In the rows, zero is written as 128.
Known rows:
numuk: [172 111 107 122 169 154 128 123 151 143 102 150 136 137 111 123 144 135
 141 128  86 115 110 140 101  76 159 149 100  69 100]
klubi: [169 105 105 132 174 156 120 113 151 143 106 147 130 134 110 126 138 141
 128 116  87 120 113 141 101  76 157 155 103  74  99]
fezal: [171 145 105 138 174 139 134 167 167 177 170 108 116 154  70 123 139 124
  93 139  77 120  65 139 103  41 155 104 134 100 122]
maselas: [187 108 111 151 167 146 129 102 163 159 127 123 142 124 106 143 147 126
 135 111  95 135  88 155 100  74 167 153  97  79  95]
kares: [164  99 103 132 170 211 110  58 150 135 139 143 108 105  89 150 155 159
  93 124 101 132 118 123 117  22 159 226 104  52 151]
plibudur: [165 128 111 133 173 148 128 145 149 166 143 125 124 146  97 123 152 120
 117 123  99 130  82 143 133  75 161 146 133  73 108]
gribran: [162 109 116 153 161 139 115 160 169 135 128 121 126 120  86 125 131 148
  95 138  87 119 107 156 116  64 149 147 136  80  88]
poplu: [161 116 117 127 186 152 122 140 133 144 147 113 129 144 104 138 145  88
 140 112  90 132  96 130 135  59 147 150 130  40 120]
feklim: [163 126 110 137 174 147 130 143 150 163 144 123 126 144  96 123 151 119
 116 124 100 129  81 145 133  74 160 149 132  73 106]
kobon: [168 118 111 141 174 156 129 125 152 174 139 127 128 138 104 141 158 115
 124 120 110 137  86 154 118  75 171 170 118  75 113]
vokeru: [158 118 129 147 183 138 154 140 165 163 148 139 130 142  91 116 149 103
 119 137  97 119 115 145 128  83 170 146 126  91 118]
nuves: [154 133 107  94 170 163 134 169 135 153 107 151 131 155 108 119 162 126
 137 147  88 104 105 146 122  86 161 150 124  56 114]
nodrok: [165 132 107 149 176 144 121 162 176 168 165 102 115 136  70 134 137 132
  83 145  84 113  81 146  94  35 161 119 137  92 123]
lakul: [167 111 131 160 180 139 149 129 176 172 142 129 139 123  90 140 153 103
 122 139 100 120 118 163 104  78 187 161 113  87 121]
zuplan: [160 101 111 136 189 165 107 118 148 157 137 109 123 122 104 161 141  99
 129 113  93 129 116 142 103  52 164 169 117  42 127]
pera: [175 110 107 143 171 126 124 153 126 159 154 116 112 154 125 113 157 128
 113 143 128 130  77 139 111  52 152 179 129  75  93]
vuklir: [172 139 116 168 185 122 124 132 159 152 146 114 134 133  98 110 165 145
 104 141 140 120  56 137 145  95 171 116 168  46 119]
zuror: [174 135  98 120 190 161 132 123 148 186 148 132 116 163  98 130 147 118
 121 120  84 124  77 124 100  57 168 125 109  87 137]

Facts:
bokligrek Σ sonan; bokligrek Σ dopim; bokligrek Σ distel; bokligrek Σ tidel
bovan Σ dopim; brami Σ gaplis; brekor Σ broze; bruklus Σ kagen
bruklus Σ sidro; bruklus Σ gribrun; bufler Σ kagen; bufler Σ namis
dinas Σ kubru; drisku Σ nudri; drotradre Σ stegrok; drotradre Σ mekin
fisur Σ lugir; fisur Σ klage; fisur Σ gruzum; gragre Σ broze
grenum Σ rufis; griklak Σ fluvigo; grulal Σ stilol; kares Σ vebi
keflum Σ pobrer; keflum Σ distel; keflum Σ gruzum; kemovu Σ tutas
kemovu Σ plasogru; kemovu Σ nuskan; kevestu Σ floflil; lakul Σ zostu
lakul Σ floflil; lakul Σ vokeru; maselas Σ pluplel; meklas Σ ripi
mibrok Σ briklir; mibrok Σ seko; mibrok Σ plibudur; mibrok Σ kopleklol
mopuno Σ plibudur; nidru Σ fluvigo; nunor Σ stegrok; peklan Σ pluplel
peklan Σ skadofo; peklan Σ klage; peklan Σ nuskan; ploflir Σ seko
ploflir Σ drasul; ploflir Σ vekapi; ploflir Σ fabus; ploflir Σ klamil
plune Σ gaplis; plune Σ lokom; povu Σ bogi; povu Σ bizam
povu Σ plomim; pugel Σ bredravil; putramor Σ briklir; putramor Σ bostiza
putramor Σ fluvigo; riru Σ griri; riru Σ skadofo; rogros Σ kubru
rogros Σ plizer; rogros Σ fluvigo; sakle Σ briklir; sakle Σ feklim
sakle Σ nuskan; sakle Σ plizer; sidi Σ fleskam; sidi Σ rida
sifim Σ griri; skozor Σ fligel; skubras Σ ridizar; staskupla Σ lunu
staskupla Σ tidel; stefis Σ gresto; stefis Σ dozak; stefis Σ fluku
stefis Σ fligel; stefis Σ namis; stozo Σ trukli; stozo Σ pesel
sumun Σ budum; sumun Σ nuves; sumun Σ lunu; tilon Σ bostiza
tilon Σ pitrar; tilon Σ kopleklol; tilon Σ kesu; tilon Σ poplu
tinok Σ fistu; tinok Σ namis; trilos Σ skadofo; tufu Σ fleskam
tufu Σ zakestur; venol Σ saboplok; venol Σ lugir; venol Σ kopleklol
venol Σ gaplis; vokis Σ stegrok; vokis Σ pera; vokis Σ belepin
vomir Σ fluku; vusuk Σ rufis; vusuk Σ konugrus; vusuk Σ pitrar
vusuk Σ gaplis; vuva Σ plibudur; vuva Σ ridizar; vuva Σ zuror
zatrus Σ nuskan; zibrigros Σ dozak; zibrigros Σ zoklidu; zibrigros Σ stupak
zibrigros Σ distel; zogo Σ nenus; zuplan Σ vuklir; zuplan Σ fleskam
zuplan Σ fezal; zuplan Σ plasogru; bostiza η venol; bostiza η griri
bostiza η platrin; bostiza η brami; bovan η zakestur; brakul η ploflir
brakul η fabus; brakul η depi; brakul η grenum; broze η skadofo
broze η sifim; bruklus η kevestu; brulum η ridizar; brulum η kares
brulum η pugel; bruplom η meklas; bruplom η fligel; bruplom η klage
dinas η zuror; distel η fistu; distel η zogo; dopim η klubi
dopim η pitrar; dopim η numuk; dore η skubras; drobrem η mekin
drobrem η zuror; drukul η skozor; drukul η platrin; fezal η moruk
fezal η klage; fezal η grenum; fluku η fisur; fluku η floflil
fluku η kubru; fluvigo η rubelas; gaplis η kesu; gresto η pugel
gribran η pletren; gribran η klubi; gribran η ridizar; gribrun η nuves
gribrun η zibrigros; grulal η depi; gruzum η fisur; gruzum η plomim
kemovu η mekin; kevizan η gragre; kevizan η rubelas; klamil η rida
lokom η rida; meken η nuves; meken η fisur; meken η vusuk
nafibru η pobrer; nafibru η lunu; nenus η bogi; niruk η peklan
niruk η poplu; niruk η keflum; nodrok η meklas; nodrok η mopuno
nodrok η bizam; nodrok η brami; nudri η floflil; nunor η tilon
nunor η bogi; pesel η maselas; pesel η skadofo; plizer η sonan
plizer η rida; plune η moruk; plune η zuror; plune η bizam
pluplel η rufis; pluplel η migo; ripi η migo; ripi η tidel
seko η tilon; seko η klutosos; sidro η zibrigros; sidro η numuk
stefis η rufis; stefis η zogo; stefis η sifim; stefis η pitrar
stefon η saboplok; stefon η peklan; stilol η bredravil; stilol η depi
stozo η legrar; stozo η zuplan; stozo η plasogru; stuskur η klubi
sumun η zuplan; sumun η skozor; tinok η mibrok; tinok η pugel
trekadas η sidi; trekadas η numuk; truvur η legrar; truvur η peklan
truvur η klutosos; tufu η tilon; tutas η kobon; tutas η belepin
vokis η kares; vokis η skozor; vomir η griri; vomir η mibrok
vomir η kares; vomir η vekapi; vomir η kesu; vuklir η gragre
vuklir η putramor; zatrus η nidru; zoklidu η putramor; zoklidu η nuskan

Rows:
No name comes twice in this set of rows, the named rows included.
[188  89 138 160 184 107 149 138 149 145 161 146 143 133  97 140 149  93
 111 161 133 124 114 164  98  51 204 185  99  88 109] => drisku
[192 102 112 150 167 143 129  89 165 148 115 130 145 125 111 140 141 132
 142 106  88 133  92 149  92  75 162 149  83  83  88] => sifim
[155 133 117 115 156 144 135 207 153 144 125 125 137 133  85 126 162 127
 118 174  96 102  99 170 116  70 162 152 143  61 101] => meken
[156 107 116 154 175 152 104 156 164 149 147  99 119 111  83 156 135 118
 100 130  89 125 109 157 108  46 159 158 141  54 113] => sumun
[188 107 112 144 171 146 131 100 158 149 123 137 139 138 111 129 145 126
 136 107  91 132  90 142 106  75 158 149  95  85  94] => migo
[172 132 110 151 192 143 128 106 149 166 135 129 129 140 114 117 167 137
 119 125 135 125  69 128 137  98 177 131 143  47 128] => nuskan
[182 115 110 135 172 144 131 106 149 151 124 138 136 146 110 123 142 128
 135 104  88 134  89 134 121  84 151 139 102  84  95] => skadofo
[163 138 121 150 194 171 146 104 222 191 136  95 107 139 126  97 165 138
 125 136 103 141 152 132  29  13 134 166 111  92 153] => meklas
[157 135 114 113 156 143 135 199 150 137 122 131 131 143  87 114 151 133
 117 163  85 103  94 155 128  77 151 137 144  62  97] => gribrun
[161 127 104  96 171 171 132 156 143 169 106 143 136 137 109 142 174 117
 145 153 100 106 109 165  99  79 183 178 109  49 120] => fisur
[177 127 111 129 157 181 142 102 143 128 161 136 124 131  82 126 169 144
  96 139 107 137  71 118 151  32 148 197 123  62 137] => vebi
[162 126 113 125 158 136 129 181 151 130 122 132 134 140  88 111 140 138
 114 150  82 107  97 150 126  76 146 128 138  71  85] => sidro
[166 121 130 115 183 169 112 150 161 107 148 134 145 164  99 126 147  78
 127 108 122 166  98 128 135  29 153 149 131  47 131] => bogi
[178 124 122 131 175 156 113 144 183 149 137 121 148 133  88 158 151 112
 116 117 116 157  87 171 112  53 184 149 120  63 107] => brekor
[176 109 110 132 169 152 125 127 158 149 110 135 142 125 105 138 148 133
 136 130  89 116 105 157  94  78 167 155 103  69  98] => sidi

Now the same objects, written a new way:
Known rows:
moruk: [128 136 128 117 138 129 129 138 130 132 121  95 134 129 136 134 116 137
 118 127 128 120 125 126 126 130 125 126 112 133 152 126 134]
rubelas: [132 133 123 122 141 138 112 147 146 132 126 108 132 131 129 126 123 143
 124 129 135 125 124 126 133 134 122 113 124 121 159 131 126]
klamil: [210 204 105 110 169 145  97 165 127 127 117 112 101 122 112 153 114  99
 171  76 193 130 172  89 158 129 126 144  76  76  87 120 223]
nuves: [136 142 119 129 132 132 108 148 151 124 121 114 139 130 130 123 128 138
 115 125 130 120 128 127 125 143 121 121 122 115 159 130 138]
sifim: [134 130 124 118 158 134 121 153 133 133 113 111 137 128 126 133 118 142
 117 124 138 135 113 129 128 123 120 115 121 130 155 133 117]
budum: [138 141 116 126 133 134 109 145 140 122 125 108 132 127 130 130 124 134
 114 126 123 117 131 133 127 135 124 124 116 122 154 123 138]
zatrus: [151 169 145 124 142 111 111 129 120 145 109 128 130 128 128 142 118 142
 127 105 138 162 153 104 144 132  97 102 131 120 117 147 137]
legrar: [131 134 122 119 143 137 114 145 134 125 124 112 128 129 128 128 123 140
 120 124 129 128 119 129 132 133 118 116 123 126 159 120 130]
stefon: [148 173 143 128 126 113 107 125 127 139 117 136 126 133 131 132 125 140
 128 102 134 159 157 100 146 143  94  96 141 114 127 140 150]
plomim: [146 145 129 153 135 136 128 159 152 115 140 102 125 155 146 127 152 157
 126 142 128 105 122 123 124 148 131 121 129 103 146  99 144]
bokligrek: [135 130 121 115 156 135 120 150 129 131 117 106 133 125 126 134 115 140
 119 124 134 132 115 131 129 121 121 117 117 132 153 127 119]
ripi: [126 163 121 126 156  79 102 130 116 154 143 148 121 144 154  97 126 179
 106  90 113 145 195 130 155 165 160 139 172  99 126 150 194]
fluvigo: [151 179 143 134 116 113  94 127 143 141 121 131 132 131 132 132 125 140
 129 109 135 147 171  98 148 153  97 102 137 103 124 150 151]
vomir: [151 172 135 122 162 109  91 120  89 136 118 127 114 110 115 176 120 145
 122 118 109 161 167 135 164 122  96 118 117 123  87 134 125]
skadofo: [138 141 118 127 133 133 110 146 144 125 124 110 136 128 130 128 124 136
 117 126 127 120 131 130 128 138 123 121 120 120 155 127 136]
vuklir: [150 181 142 136 114 112  95 127 144 141 121 130 132 132 131 131 126 140
 130 109 135 147 172  98 147 154  98 103 138 102 124 151 152]
zuror: [112 149 150 109 109 106 160 122 107 123 104  69 133 125 153 138 103 131
 116 117 111 101 128 112 115 148 115 153  91 142 152 120 165]
fezal: [152 181 147 134 106 106 109 116 136 150 124 111 133 130 141 139 116 132
 126 115 129 139 183  99 142 142 108 110 128 117 114 154 150]

Rows:
No name comes twice in this set of rows, the named rows included.
[153 125 114 139 131 151  93 138 180 169 167  87 140 135 134 131 112 133
 120 160 144 116 166 134 139 101 158  96 130 134 138 161  86] => depi
[152 180 141 134 116 111  98 125 139 139 119 129 132 130 131 134 126 137
 127 109 132 146 171 102 145 151  99 106 134 105 122 147 155] => zoklidu
[147 174 145 129 127 110 111 122 128 147 118 122 128 130 134 140 122 139
 127 110 134 151 165 101 144 141 104 106 131 116 118 148 147] => bruplom
[148 181 146 135 112 112  93 129 151 140 117 134 135 134 131 125 129 145
 131 108 140 147 169  93 147 162  93 100 142  95 131 154 154] => fluku
[156 188 128 150 153  94 120 133 132 144  74 159 153 131 126 145 154 144
 102 103 138 174 154 111 112 151 105 107 138 105 115 160 156] => stuskur
[137 139 116 124 138 133 106 143 134 121 126 107 129 123 127 137 123 136
 115 128 119 119 132 137 134 134 122 126 114 122 149 121 134] => griri
[165 176 122 131 175 105  93 113  72 142 118 126 113 101 113 199 121 136
 106 126  95 164 183 158 159 100 111 126 106 139  62 133 117] => tinok
[128 134 123 116 148 137 108 146 131 121 126 107 125 125 125 134 122 146
 124 128 125 123 120 133 141 137 116 122 117 120 155 120 129] => platrin
[159 198 125 160 141  89 117 136 148 140  63 171 166 135 127 137 164 145
  95  99 139 172 157 105 101 166 102 108 144  92 122 168 166] => dopim
[169 188 116 143 152 103  84 107  84 135 125 126 114 102 117 194 130 130
 103 127  86 151 199 159 155 114 116 132 106 130  62 130 137] => gresto
[202 200 109 112 165 142  98 161 128 129 117 114 104 122 115 152 116 103
 164  80 186 134 170  91 156 130 123 139  82  82  90 122 213] => plizer
[150 181 143 135 115 111  95 129 147 139 116 134 134 133 131 128 129 142
 129 107 136 149 168  96 145 159  96 102 140  98 128 152 155] => gruzum

The same objects again, as new rows of numbers:
Known rows:
pesel: [102 124 131 114 110 117 137 118 128 102 108 136 129 142 130 130 141 117
 121 126 117 134 142 118 107 105 147]
bovan: [ 63 147 176  97 118  84 161  77 112 210 162 116 147 115 147 137 182  91
   6 146 130  95 114 151  79 125  87]
migo: [128 131 115 137 136 150 127 137 126 148 119 122 134 132 136 126 114 147
 137 133 133 126 114 130 145 145 114]
vokis: [ 91 103 140 110 115 134 130 127 135 120 132 133 110 165 131 136 128  78
 132 151 125 147 130 126 109 108 142]
fabus: [141 138 103 137 131 135 138 122 109 148 114 125 139 103 154 127 119 148
 142 137 122 116 127 130 148 142 114]
lunu: [137 200 125 166 154 172 128 149 170 143 158 175  88  39 110  69  74 165
 122 119 168 114 149 155 149 124 158]
floflil: [121 139 107 129 128 143 140 135 123 144 102 128 139 134 131 113 116 162
 138 129 130 120 118 123 142 139 117]
kubru: [132 137 107 139 134 125 136 133 117 138 117 123 130 106 143 118 131 148
 148 146 125 102 120 126 153 151 106]
zibrigros: [138 126 142 144 153 151  89 128 129 142 141 104 123 133 151 146  96 139
 120 107 152 132 110 132 149 156 126]
distel: [101 135 144 112 123  94 127 104 137  81 119 125 117 130 146 127 119 134
 105  92 134 119 153 107 121 109 150]
brami: [151 119 115 132 158 137 158 129 124 148 147 125 143 140 124 137 100 131
 131 115 129 141  95 136 146 137  87]
sifim: [122 120 126 143 151 139 126 136 135 145 142 116 123 140 122 125 122 136
 141 140 141 120 109 131 151 157 106]
tufu: [115 121 146 147 122 131 122 113 139 106 128 128 143 150 101 142 175 108
 114 123 117 162 139 130  97 119 151]
gruzum: [106 125 142 110 132  88 141 107 140  83 128 130 118 139 129 125 129 119
 114 106 129 121 144 111 123 108 132]
truvur: [106 121 137 120 115 119 131 117 129 106 118 134 129 143 131 135 140 107
 120 128 120 141 141 123 108 108 146]
zuplan: [139 125 128 173 150 161 114 132 136 152 141 111 148 139 100 137 155 148
 130 133 135 149 110 140 136 163 116]
pletren: [128 130 116 136 136 149 127 135 122 148 119 122 134 131 135 125 115 148
 137 132 135 125 112 130 143 145 114]
drukul: [107 122 137 117 113 121 129 117 130 104 118 134 127 144 132 136 140 106
 121 127 120 141 139 121 106 107 146]

Rows:
No name comes twice in this set of rows, the named rows included.
[138 135 115 128 117 121 136 118 115 128 117 133 133 103 149 130 133 126
 132 136 117 123 143 129 126 122 135] => drasul
[123 143 123 144 121 128 137 129 136 119 107 132 149 127  91 110 169 163
 123 119 123 127 135 123 118 134 132] => fleskam
[159 112 121 142 166 135 149 123 123 154 162 118 137 135 130 149 102 119
 133 122 130 143  98 141 151 143  86] => venol
[130 113 133 156 165 134 122 133 139 146 162 107 119 135 114 132 133 124
 141 144 145 124 104 135 158 164  96] => peklan
[160 143 103 141 133 170 131 138 122 120 144 140 124 129  89  73 171 171
 116 114 136 119 116 136 147 153 153] => rida
[153 117 141 133  95  61 122 126 138 122  97 136 115  94 118 144 132 119
 154 155 116 113 184 132  80  85 110] => fluvigo
[118 114 140 136 144 119 125 132 141 124 151 120 115 138 109 126 141 114
 133 143 137 123 122 127 136 139 119] => trilos
[ 96 128 118 101 112 124 147 142 130 128 104 139 115 143 124 105 117 130
 140 145 127 111 127 117 128 117 125] => stegrok
[107 116 140 121 115 126 127 116 130 110 124 131 126 148 133 141 140  97
 121 131 121 148 139 125 105 108 147] => grulal
[164 110 138 157 122 131  99 149 144 190 107 117 124 122 108 151  89 155
 158 146 148 135 148 147 103 123  94] => gragre
[ 98 122 139 120 127  89 142 117 142  84 130 130 119 136 113 119 156 113
 127 132 122 113 138 112 122 117 126] => pluplel
[141 135 113 128 125  98 146 119 118 115 126 135 131  95 138 123 145 123
 139 144 112 106 139 125 136 128 117] => briklir
[114 111 150 149 131 116 120 113 142 102 149 121 128 141 104 142 177  93
 124 139 121 147 139 129 111 127 139] => kemovu

The same objects again, as new rows of numbers:
Known rows:
pugel: [123 130 128 132 130 129 125 126 134 139 138 105 137 123 130 128 128 127
 131 133 125 125 130 130 131 125 129 133 123 130 120 125 126 131 128 132
 127 125 129 130 119 138]
sumun: [141 123 126 134 129 133 130 129 134 133 120 141 135 143 129 128 134 118
 130 128 135 140 120 138 136 122 153 140 124 142 129 131 131 120 139 151
 116 128 135 143 108 140]
pobrer: [133 138 132 135 123 116 113 127 122 101 145 136  99 103 146 129 140 135
 134 122 107 123 167 125 105 137 138 143 127 134 142 130 124 138 133 104
 103 111 123 157 124 142]
kloko: [129 126 128 128 129 131 128 125 131 131 127 127 127 129 127 128 127 126
 129 128 128 128 128 134 129 127 128 129 127 127 129 128 128 128 127 129
 127 130 128 129 126 128]
grenum: [129 135 127 143 129 124 115 130 124 130 141 104 141 122 130 133 127 120
 128 139 122 133 123 114 133 131 102 131 119 123 116 124 129 132 117 113
 130 136 128 134 126 134]
fezal: [133 120 130 110 119 136 135 128 123 127 115 125 131 136 126 134 119 128
 134 138 136 139 127 148 128 131 135 130 149 118 136 133 131 123 148 115
 138 123 137 128 147 123]
brulum: [137 119 129 125 128 132 129 128 131 127 121 142 126 138 121 128 128 121
 127 128 135 132 122 141 130 126 136 127 133 126 133 131 130 121 132 135
 129 131 129 132 127 132]
zakestur: [101 118 126  77 141 124 154 100 121 118 121 102 144 127 113 134 125 145
 143 157  99 116 122 169  97 128  77 135 112 151 129 151 135 116 133   6
 133 104 140 118 130 131]
bovan: [118 107 124  91 150 123 153 110 120 109 106 150 140 149 110 127 142 132
 136 145 109 133 106 154 102 120 107 141 105 174 133 156 140 106 133  40
 114 107 137 138 103 147]
nudri: [136 122 129 123 128 133 131 127 129 124 120 142 122 139 118 128 125 122
 128 125 135 132 127 148 131 129 132 123 130 123 137 134 129 122 133 132
 131 130 128 124 134 127]
plibudur: [126 155 127 121 122 130 135 128 129 119 130 139 115 131 124 128 120 133
 125 111 129 112 130 105 128 134 130 116 118 127 132 127 132 127 122 121
 129 116 131 112 136 110]
vuva: [130 134 125 131 127 128 132 125 142 136 135 129 136 130 127 126 129 124
 130 120 131 113 115 101 129 126 147 132 127 138 121 122 135 128 122 136
 124 112 135 140 112 131]
tilon: [129 135 126 146 130 122 116 134 131 132 143 113 145 120 129 130 130 119
 127 128 125 119 109  78 132 130 119 133 122 133 107 118 135 132 112 117
 127 118 132 141 118 135]
pitrar: [125 153 127 138 126 123 118 134 116 116 138 113 128 122 128 135 121 125
 122 129 121 129 128 106 134 139  88 120 112 116 120 127 129 133 115  99
 134 134 126 117 143 120]
tidel: [119 155 126 134 125 127 130 136 118 120 129 117 122 129 142 131 127 136
 127 128 120 144 148 134 138 130 133 134 102 140 132 135 120 129 144 133
 118 127 129 109 126 127]
bredravil: [119 137 129 128 128 129 128 126 128 132 136 110 126 122 128 129 123 131
 128 130 123 127 138 140 131 129 120 126 116 124 127 127 123 132 130 124
 131 126 127 115 131 130]
kares: [123 129 128 132 130 128 125 126 134 139 138 107 135 121 130 128 128 126
 131 132 125 123 129 131 131 125 128 132 121 129 122 125 126 131 129 132
 128 124 129 130 120 137]
sidi: [123 127 127 124 122 131 129 124 135 145 135  89 148 121 137 135 122 129
 138 148 125 131 129 132 129 127 134 141 139 125 120 125 129 132 142 116
 134 120 137 138 130 136]

Rows:
No name comes twice in this set of rows, the named rows included.
[132 135 126 151 131 122 112 133 126 130 144 103 150 120 132 134 131 116
 126 142 122 135 112  97 134 132  92 134 121 124 108 121 132 132 112 111
 128 137 130 143 122 138] => vusuk
[136 138 128 138 127 126 119 131 119 115 131 128 128 129 125 135 125 120
 124 134 125 138 122 122 131 136  90 122 123 115 127 130 130 129 117 103
 130 145 126 128 139 120] => konugrus
[116 130 130 114 120 130 133 130 116 131 126  99 132 116 133 133 116 140
 134 135 124 131 141 129 128 133 131 130 138 119 125 126 125 131 148 111
 139 116 133 108 149 119] => plasogru
[139 111 128 116 121 134 132 125 134 138 119 122 144 138 127 134 126 120
 137 144 137 140 115 140 129 126 146 139 152 125 130 130 135 121 144 125
 133 125 138 148 130 134] => tufu
[133 107 126 125 131 119 126 136 143 134 131 137 133 139 130 128 146 123
 124 153 141 124 101 106 129 115 159 130 151 138 132 134 128 122 120 148
 130 131 121 152 114 169] => stefis
[121 129 124 139 131 117 125 139 131 134 137 110 138 127 144 129 141 131
 126 147 125 136 121  99 135 120 149 140 124 148 122 129 123 130 131 143
 119 125 126 139 109 159] => zibrigros
[117 126 126 128 129 119 125 132 136 136 142 108 132 124 136 129 136 132
 126 146 128 116 123 112 130 121 133 128 132 134 126 129 123 129 120 134
 132 129 122 132 123 155] => skozor
[126 113 126 124 129 119 127 127 142 136 137 121 132 129 131 128 140 128
 126 149 134 116 113 117 127 118 142 126 144 130 130 131 126 128 115 139
 133 133 121 144 120 155] => bufler
[133 113 127 123 129 123 129 132 137 129 127 138 126 140 126 129 139 124
 125 144 140 127 110 118 129 121 149 127 143 132 134 134 129 122 124 144
 132 132 123 142 122 154] => vomir
[125 120 128 146 133 120 113 142 113 127 130 112 145 117 137 130 134 125
 126 133 120 141 123  96 131 127 127 140 127 137 109 121 127 130 134 130
 122 126 128 132 120 141] => fisur
[117 109 120 149 128 120 127 129 145 143 138 140 150 112 140 118 111 131
 121 111 121 108 111  66 117 131 140 125 137 140 117 116 130 136 112 127
 112 110 129 154 122 103] => putramor
[132 105 133 121 130 130 126 141 104 114 108 147 120 129 118 127 125 128
 124 119 133 139 130 129 125 131 134 125 140 123 129 129 127 121 144 131
 132 126 125 111 144 122] => pluplel
[134 135 129 124 126 128 130 136 122 112 123 149 117 134 117 129 123 124
 122 114 135 117 118  96 129 135 128 115 129 122 129 129 134 121 121 120
 134 118 129 115 140 115] => bostiza

